In the rows, zero is written as 128.
Each row is followed by its class number.
[190  84 123 123 144 128 165 137 169 108 141 114 117 151 112 123 158 173
 139 162 106 128 173 143 118 117 115 138 119 109 205  93 118 162 134 139
 134 100 113 201 152 168  95 105 171] : 4
[151  84 141 110 146  96 100 113 175 149 122 138 133 102 119 153 120 114
 141 104 124 133 140 167 161 112 104 131 109 143 117 110 119 151 148 170
 168 144 136 142 159 119 134 129  74] : 4
[105  92 133 135 123  72 163 121 166 120 137  82 120 127 126  83  93 161
 118 133 130 117 114 103 115 143  88 160 129 131 122 121 135 124 125 119
 135 138 118 140 158 138 140 156 124] : 7
[ 81  58 174 141 124  37  81 143 149 101 125 145  91  87 174 130  97 163
 105 131 124 101 107 106 127 128 151 177 158 124 182  90 117 126 118 116
 120 165 140 159  97 133 171 108 149] : 8
[118 109  91  97 136  99 148 155 170 108  97 118 107 124  93  86 138 153
 125 149 128 114 140 130 118 139 117 109  92 111 180 113 128 130  81 145
 137 141 145 152 128 129 124  78 132] : 6
[163  74 137 118 137 141  61 115 166 110 155 130 134 108 141 137 173 129
 126 123 135 161 161 113 148 138 141 139  84 129 132 117  62 164 134 136
 135 166 132 138 171 100  92  91  95] : 7
[161 117 119 115 136  32  96 131 112 133 195 107 128 115 145 140 151 145
 166  92 132 176 141 136 130 131 128 173 129 172 135 122  89 152 134 151
 156 170 143 117 156  97 108 116 107] : 3
[190 125 121 134 124 119  65 113 148 136 155  62 116 134 102 119 170 148
 140 161 152 135 164  95 120 162 130 144 138 107 130 111 102 142 149 110
 143 112 101 160 181 124 151 119 144] : 4
[165 134 139 113 112 131  99 128 130 136 142  67 129 134 108 105 162 161
 143 138 147 132 136 132 100 140 121 139 158 122 105 111 128 116 132 106
 152 108 144 171 148 126 129 126 127] : 4
[146  79 120 162 152  48 124 110 128 136 132 125 129 115 140 126 137 155
 167  94 127 138 141 138 158 129 140 166 123 137 127 117 143 160 117 165
 151 153 137 133 163 114 118 112  78] : 8
[179 116 128 133 117  71  89 123 112 127 158 126 120  99 172 152 167 121
 140  95 134 186 152 134 161 100 166 123 120 150 113 118 101 172 134 143
 149 146 168 110 168 105 120 142  90] : 4
[141 130 117 136  94  97  73 128 165 132 161  96 121 145 127  59 180 164
 152 144 122 138 132  82  97  99 131 134 122 140 128 151 113 136 128 116
 109 154 113 138 181 157 131 149 101] : 3
[132  93 142  95 142 121  72 117 176 136 160 126 107 132 113  99 153 145
 121 124 122 108 138 103 138 114 115 173 130 156 153 124 102 134 146 128
 109 138 111 132 164 114 134 111 116] : 8
[ 78  98 149 146 156  57 139 114 121 116 105 139 116  86 140 150  63 145
  68 124 137 108 122 134 137 105 114 180 145  76 127 131 120 106 154 115
 171 160 109 102  70 140 181 109 150] : 1
[120  93 123 118 140 116 206 126 161 105 115  92 117 127  92 111 150 164
 149 136 111 147 146 140 109 119 116 157 134 107 167 135 174 151 143 137
 130  94 102 170 131 121 130 142 138] : 2
[150 110 144 107 158  95 142 137 158 138 135 141 133  90 109 154 151 137
 180  98 115 169 161 170 158 157 130 127 127 154 151 129 134 145 139 152
 138 130 144 130 151  90 102 137  80] : 4
[159 136 114 140 156 153 109  85 112 154 135 114 145 162 135 126 142 114
 135 157 173 142 144 111 131  90 153 132 127 147 101 139  70 139  82 133
 115  85 135 155 159 112 114 141 132] : 0
[174 103 123 130 171  70  99 112 157 146 141 137 121  93 109 164 165 113
 209 102 129 171 157 172 192 158 139 181 111 109 151 116  99 154 145 186
 135 143 114 154 185 118 147 152  85] : 1
[185 128 102 141 129 112  89  92 144 136 182  96 136 147 116  98 160 140
 132 146 164 124 133  84 126 117 156 155 152 150 114 134 109 144 147 129
 130 115 137 142 177 119 139 148  95] : 5
[170 117 113 160 126  92  71  75 118 103 135 138 128 115 118 192 126 131
  82 143 136 119 145 115 138 110 204 156 156 108 130 121  74 137 148 114
 153 140 123 121 101 126 155  90 129] : 1
[119  81 148 164 141  61 104 133 134 106 163 131 112  92 141 158  94 149
  86 139 142 103 112  97 123 148 150 205 160 100 145 105 130 124 139 112
 144 176 123 127  80 135 170 117 141] : 5
[187 112 101 142 152 132  86  97 123 134 124 121 120 156 115 114 163 140
 132 134 130 126 135 128 128  74 125 169 117 128 133 144  47 144 147 143
 113 108 109 144 145 140 114  83 130] : 1
[153  91 142 138 141  76 145 100 149 132 144 113 137 140 133 123 120 160
 139 121 129  99 126 130 134 136 137 152 138 120 147 101 114 128 165 126
 137  94 142 172 167 114 128 164 115] : 7
[123  96 147 124 146  64  97 130 174 104 125 128 106  95 129 162 119 137
  78 143 148 102 134  82 162 136 171 156 148 125 157  92 108 144  89 111
 163 131 138 132 118  90 176 132 131] : 6
[173  86 119 135 153  31  85 114 136 120 186  86 124 104 152 154 131 146
 173 108 129 149 131 147 154 144 131 189 137 145 155 105 106 163 165 174
 158 148 159 152 149  87 140 122  93] : 0
[ 93  92 129 127 135 108 162 148 151 135  82 143 102 132 118  59 117 158
 133 155 133 100 117 133  78 106  86 124 124 137 166 136 140 111  86 121
 112 117 103 147 119 168 105  82 181] : 3
[122  92 136 101 146  99 155 123 169 115 124 129 121 109  91 103 137 124
 127 156 103  88 122 164 112 128 115 141 110 108 156 115 179 103 105 137
 113 107 130 201 132 161 129 107 153] : 6
[158 106 127 170 119  50  63  83 115  93 170 123 128 120 159 183 133 130
 125 148 121 144 122 102 118 129 183 171 145 122 140 117 110 111 152 124
 133 138 125 161 129 112 173 105 139] : 3
[145 122 145 167 119 102  95 156 130  87 149 103 114 111 136 121  92 143
  95 129 140  89 128  83 137 129 163 130 158 107 122 108 127 151 117 117
 130 148 147 126 121 148 162 129 153] : 5
[151 133  84 117 132 123 133 125 158 109 146 107 130 136 101  96 162 147
 132 163  96 115 131 120  95 101 137 127 124  84 165 127 163 132 144 143
 131 107 126 133 155 144 143 144 135] : 3
[151  84 147 108 147   4 108 111 124 124 151 118 133  80 151 147 129 142
 157  88 134 145 117 122 169 133 139 158 134 164 130 118 157 137 131 165
 198 177 181 139 165  66 121 116  52] : 0
[132  61 145 148 139  48  53 101 171  78 133 136 114 106 175 184 116 152
  75 155 151 114 154  99 113 166 177 164 138 105 183  99  54 136 146  92
 159 159 145 148 117 105 169 118 149] : 8
[ 96  65 151 152 140  59  91  99 181  88 137 162  97  82 152 152 133 165
  70 164 133 147 133  92 138 115 165 170 161  96 182 104 121 131 137 112
 129 168 117 123  90 121 174 126 143] : 8
[114  94 160 104 166  50 114 138 156 128 155 130 110  77 156 133 137 155
 155  92 131 180 162 158 166 115 103 176 136 152 156 130  89 167 148 147
 138 140 151 112 154  98 115 155 109] : 0
[ 97  74 146 141 126  53 130 126 157 123 144 141 119 111 169 122 101 161
  56 132 137 110 142 121 112 100 150 189 150 138 136 126  89 145 109 102
 120 148 141 116 112 154 137 140 139] : 7
[154  92 146 118 134  43 114 121 114 136 174 150 139 122 178 170 156 141
 169  84 120 159 150 127 144 164 152 147 124 190 167 130  95 132 151 141
 131 156 152 134 164  72 114 139  63] : 8
[137  90 143 135 120  23 157 110 165 118 118 140 139 115 150 142 129 142
 140 105 122 109 125 168 132 154 137 153 133 173 164 143 125 141 123 149
 149 177 138 170 174 117  97 119  70] : 5
[186  75 123 137 162  84  81 133 158 150 153 115 120 115 120 180 166 124
 180 103 130 167 166 134 160 151 122 165 100 160 142 108  72 194 141 166
 146 149 133 115 164 105 107 141  87] : 2
[168 129 120 112 146  24 104 124 112 117 192  93 143  95 131 159 143 119
 161 102 116 146 134 130 169 167 150 143 119 154 112 118 125 131 121 144
 174 155 175 115 191  91 113 146  75] : 0
[141 114 120 127 143  46 147 136 123 140 144 146 113 139 117  80 141 147
 149 146 133 116 109 138  95 134 129 142 121 130 167 113 142  95  99 140
 104 132 142 172 132 166 118 108 162] : 3
[124 115 113  96 156 100 188 154 152 131 140 147 126 127  93  94 129 160
 129 150 130 117 173 153 111 128 115 102 114 130 185 118  99 132  73 131
 124  91 135 146 143 162  89 122 162] : 6
[161 116 121 114 142  56 155 143 171 105 154 127 118 142 109 110 137 159
  88 153 143 106 162 152 117 104 124 135 126 123 167 107  82 137 107 143
 124 129 131 170 151 172 108 124 165] : 5
[159  98 137 110 143  48  74 118 143 111 194 147 124  94 132 155 150 134
 155  91 124 161 140 161 153 168 154 158 131 148 152  98  98 147 148 144
 151 168 172 129 160 105 121 108  92] : 8
[162 123 144 108 110  99  93  87 140 106 142  83 131 131  95  71 147 157
 124 128 144 104 160  65 115 130 135 123 131 135 115 119  89 135 137 107
 150 147 146 148 203 135 101 141 121] : 3
[159 139 135 112 119  98 113 141 139 111 148 121 122 126 104 118 170 128
 148 138 131 114 134 118 124 123 147 124 124 101 147 105  95 134 136 123
 145 111 161 136 190 149 128 163 123] : 2
[151 103 115 117 147 153 157 144 161  91 129 149 121 137 118 125 149 153
 137 146 126 132 149 151 103  83 142 153 120 103 172 122  96 135 113 140
 129  49 112 178 143 138 128 120 142] : 4
[104  98 152 114 122  47 138 115 154 137  68 153 124 102 144 157 131 124
 191  65 119 136 125 170 165 158 132 145 124 173 152 142 120 133 128 164
 153 149 163 141 194  89 114 164  49] : 2
[131 122 121  96 132  58 213 152 134 103 152  83 108 135 117  95 126 161
 135 129 121 136 141 133 118 123  99 159 111 138 161 113  95 137 100 110
 142 118 111 155 158 151 107 139 152] : 1
[144 105 132 125 134  90 127 152 131 122 143 126 144 119 175 143 148 143
 131 100 119 150 137 126 140 113 130 130 119 162 126 144 133 148 140 134
 139 148 158 107 134 109  97 146  98] : 7
[150 118 143 104 122  59 108 121 133 132  89 119 125 113 126 137 156 126
 160  72 144 141 145 153 141 137 132 152 129 187 120 141 123 161 122 173
 151 152 188 139 175  88 106 101  53] : 2
[165 104 138 151 132  35 110  80  93 155 142  92 126 122 200 155 125 146
 153 107 152 139 140 151 145 142 143 160 140 136 160 105  89 148 169 154
 147 154 163 163 140 100 129 144 108] : 1
[116 128 154 107 108  65 125 117 138 156 131  86 138 147 141  74 127 170
 133 111 114  97 109 118 113 148  94 130 124 140 143 130 100 109 157 117
 112 168 151 156 180 124  94 168  99] : 7
[145 122 117 155 139 114  62 117 153 105 123 130 113 100 156 189 134 106
 103 145 120 114  98 156 146 135 194 173 154  71 148  99 138 132 131 127
 150 120 155 133 116 108 189 134 139] : 4
[156  82  91 130 156 103 152 110 197 117 130 125 106 143  89  98 163 173
 115 172 112 120 156 138 117 123 120 137 117  77 208  90 149 171 144 149
 116 111  94 171 137 171 126 127 162] : 8
[130 104 113 114 132 125 170 135 141 124  99 149 115 133 121  97 129 141
 143 143 129 115 126 129 110  97 104 138 124 127 167 128 141 121 125 157
 109 126 141 154 144 158 116 135 133] : 5
[170  95 117 120 142 110  81 117 135 121 167 127 132 108 131 168 145 138
 171 114 129 149 159 112 152 171 135 143 123 176 147 114 116 145 142 153
 153 116 157 124 159  99 107 113  65] : 0
[185  74 135 144 151  88  97  98 138 146 169 114 141 104 119 166 122 115
 165  98 116 137 140 150 161 149 131 170 132 132 114 108 163 174 193 169
 155 142 147 150 133 113 163 125  71] : 0
[168  85 109 175 135  71  78  98 119 103 161 131 123 104 134 184 146 131
 111 137 139 140 142 104 144 128 197 178 163 108 119 101 123 141 127 140
 152 126 125 117 122 102 188 105 111] : 8
[172 138 101 132 112 126 115 133 151 134 112  94 140 151  80 102 151 139
 156 126 110  87 136  96 136 124 130 107 125 126 110 135 119 134 115 128
 151 109 137 122 195 130 144 150  79] : 6
[135  47 143 147 167  27 105  86 151 158  99 168 122  90 157 163 134 126
 175 108 141 161 140 155 154 139 114 171 117 139 151 118 141 143 155 186
 146 161 139 148 156  91 156 114  65] : 8
[133  97 136 145 119  64  62 115 114  94 188 123 125 109 185 148 140 142
  72 161 133 129 117  93 119  87 195 193 144 117 139 121 119 114 130 106
 127 181 161 138 107 123 145  71 154] : 7
[142 110 105 128 115 122 146 147 173 142 121 108 126 161  94  68 148 181
 146 144 131  96 153 144  72 112 123 143 119 127 152 138 108 144  99 134
  90 112 104 167 156 179  87 133 138] : 7
[157 132 121 139 129 134  98 128 143 121 147  95 136 158 118 100 150 124
 109 140 116 111 122 113 140 100 130 139 110 112 107 130  65 146 131 106
 109 130 115 136 174 148 115 128 152] : 7
[145 117 137  87 126  73 177 131 164 113 137 118 112 139  98 135 171 147
 129 143 123 130 174 149 111 150 123 142 120 155 187 128 101 123 111 126
 118 140 125 160 168 147  75 141 159] : 2
[167  91 130 121 119  80 112 123 130 136 138 126 113 116 101 137 145 134
 178  79 125 159 127 148 141 139 135 152 130 149 124 116 159 148 151 172
 145 156 160 151 141 116 137 109  84] : 2
[205 109 123 137 127 110  40 139 114 123 167 128 147 128 145 138 173 125
 163  91 124 119 160 143 129 119 178 108 101 139 114 113  81 181 129 150
 143 125 173 135 185 113 108  87  71] : 8
[167  90 119 120 133 118 172 129 129 102 139  91 125 143 103 101 156 147
 127 172 123 132 164 127  70 123 128 132 116 108 155 103 129 148 119 107
 116 105 117 199 117 165 108  98 200] : 3
[124 104 125 125 133  34 118  94 110 147 163 168 135 120 183 170 140 129
 180  83 131 185 127 145 174 151 150 159 127 167 163 116 156 132 169 169
 145 143 149 155 160  88 156 135  54] : 8
[161  95 149 139 140  76  70 101 157  78 173 170 117  98 145 196 138 141
  74 151 145 145 163 105 139 144 194 167 139 113 161 103  66 118 119 103
 152 128 137 149 137 135 141 119 143] : 4
[117 118 110 135 135  71  87 132 120 153 130 130 136 111 158  92 158 157
 193 104 125 145 113 170 123  69 141 156 139 152 135 174 127 126 111 167
 127 131 163 136 150  97 121  96  75] : 6
[106 115 114 115 142 102 184 105 166 128 111 125 108 134 105 106 137 156
 155 152 142 140 151 176 105 146  88 181 113 136 188 128 112 132 121 138
 108 106  85 186 132 173  98 100 140] : 1
[146 127  94 114 139  88 182 156 129 127 146  89 121 154 112  91 132 171
 136 141 118 116 153 136  90 146 110 134 100 115 170 117  67 130 105 126
 109 103 126 151 136 164 108 155 136] : 1
[120 125 116 106 125 101 176 140 119 119 147  88 118 129 116  83 133 167
 147 127 128 130 138 136 104 135 119 136 130 137 160 128 162 128 101 126
 121 120 138 166 119 132 102 110 156] : 6
[163  80 123 168 164  52  65 120 125 100 148 144 126  93 156 203 137 139
 107 141 144 135 137  99 159 145 170 177 147  80 168 106  61 136 120 140
 181 140 116 129 121  91 178 113 145] : 6
[165 105 145 138 113  97  75 104  82  94 193 112 132 118 146 162 135 140
  87 127 153 119 146  67 131 137 200 163 177 125 117  93 113 131 150  97
 153 126 145 143 109 113 167 117 143] : 8
[144 125 130 113 130  47 183 105 126 122 124  93 113 131 129 138 109 124
 125 142 111 121 113 119 131 123 116 140 111 135 164 116 146 135 128 123
 145 166 120 152 148 128 123 129 143] : 1
[117  99 124 123 142  85 163 119 157 124 123 119 114 142 132  90 143 168
 132 154 136 122 123 145  82 153 125 151 120 118 189 114 155 111 123 119
 110 136 133 191  97 142 108 118 166] : 3
[153 128 111 122 131 151 115 136 158 115 138  72 128 152 119 103 144 123
  95 137 130 118 146  84 135 131 114 140 125 112 129 127  68 189 108 126
 146 128 132 112 185 146 137 181 138] : 2
[138 121 112 136 138 111 157 130 143 139 134 107 109 153 107 111 114 169
 123 151 157 104 135 146 103 138 117 130 146 133 179 105 116 137 127 132
 110 104  96 170 103 134 108  99 178] : 5
[ 87 107 134 123  99  63  96 151 154  78 139 112 114 114 179 125  90 153
  37 125 130  75 136  89 115 134 159 161 122 133 148 114  60 142 100  90
 139 157 153 101 136 142 130 130 135] : 7
[133 127 129 103 136 121 102 130 177 135 154  86 126 143 115  94 117 134
 139 124 156  97 138 106 142 142  96 142 113 158 122 111  91 144 112 121
 157 130 155 135 173 130 128 152 105] : 6
[131  85 138 129 152  69 117 133 172 100 156 157 121  92 132 148 109 119
 111 135 136 112 112 132 133 154 145 163 154 120 160  98 132 129 148 120
 172 141 153 116 105 127 175 133 139] : 3
[130 122  78 134 121 116 125  93 122 145 153  92 116 152  97  67 119 155
 124 127 128 138 124  92 142 107 111 137 138 110 121 112 152 160 140 143
 145 124 102 119 167 144 159 112 122] : 8
[143  75 144 151 143  55  73 130 150  80 174 116 116  75 148 174 115 138
  88 144 113 109 121 101 154 129 171 172 164  99 152 108  99 132 128 128
 164 154 126 114 118 100 178 122 138] : 0
[141  97 110 123 153  95 155 119 143 130 158  78 119 135 121 110 119 145
 124 161 132 126 166  93 108 139 122 161 108 119 153 114 162 143 123 127
 107 120 145 168 117 139 156 148 151] : 6
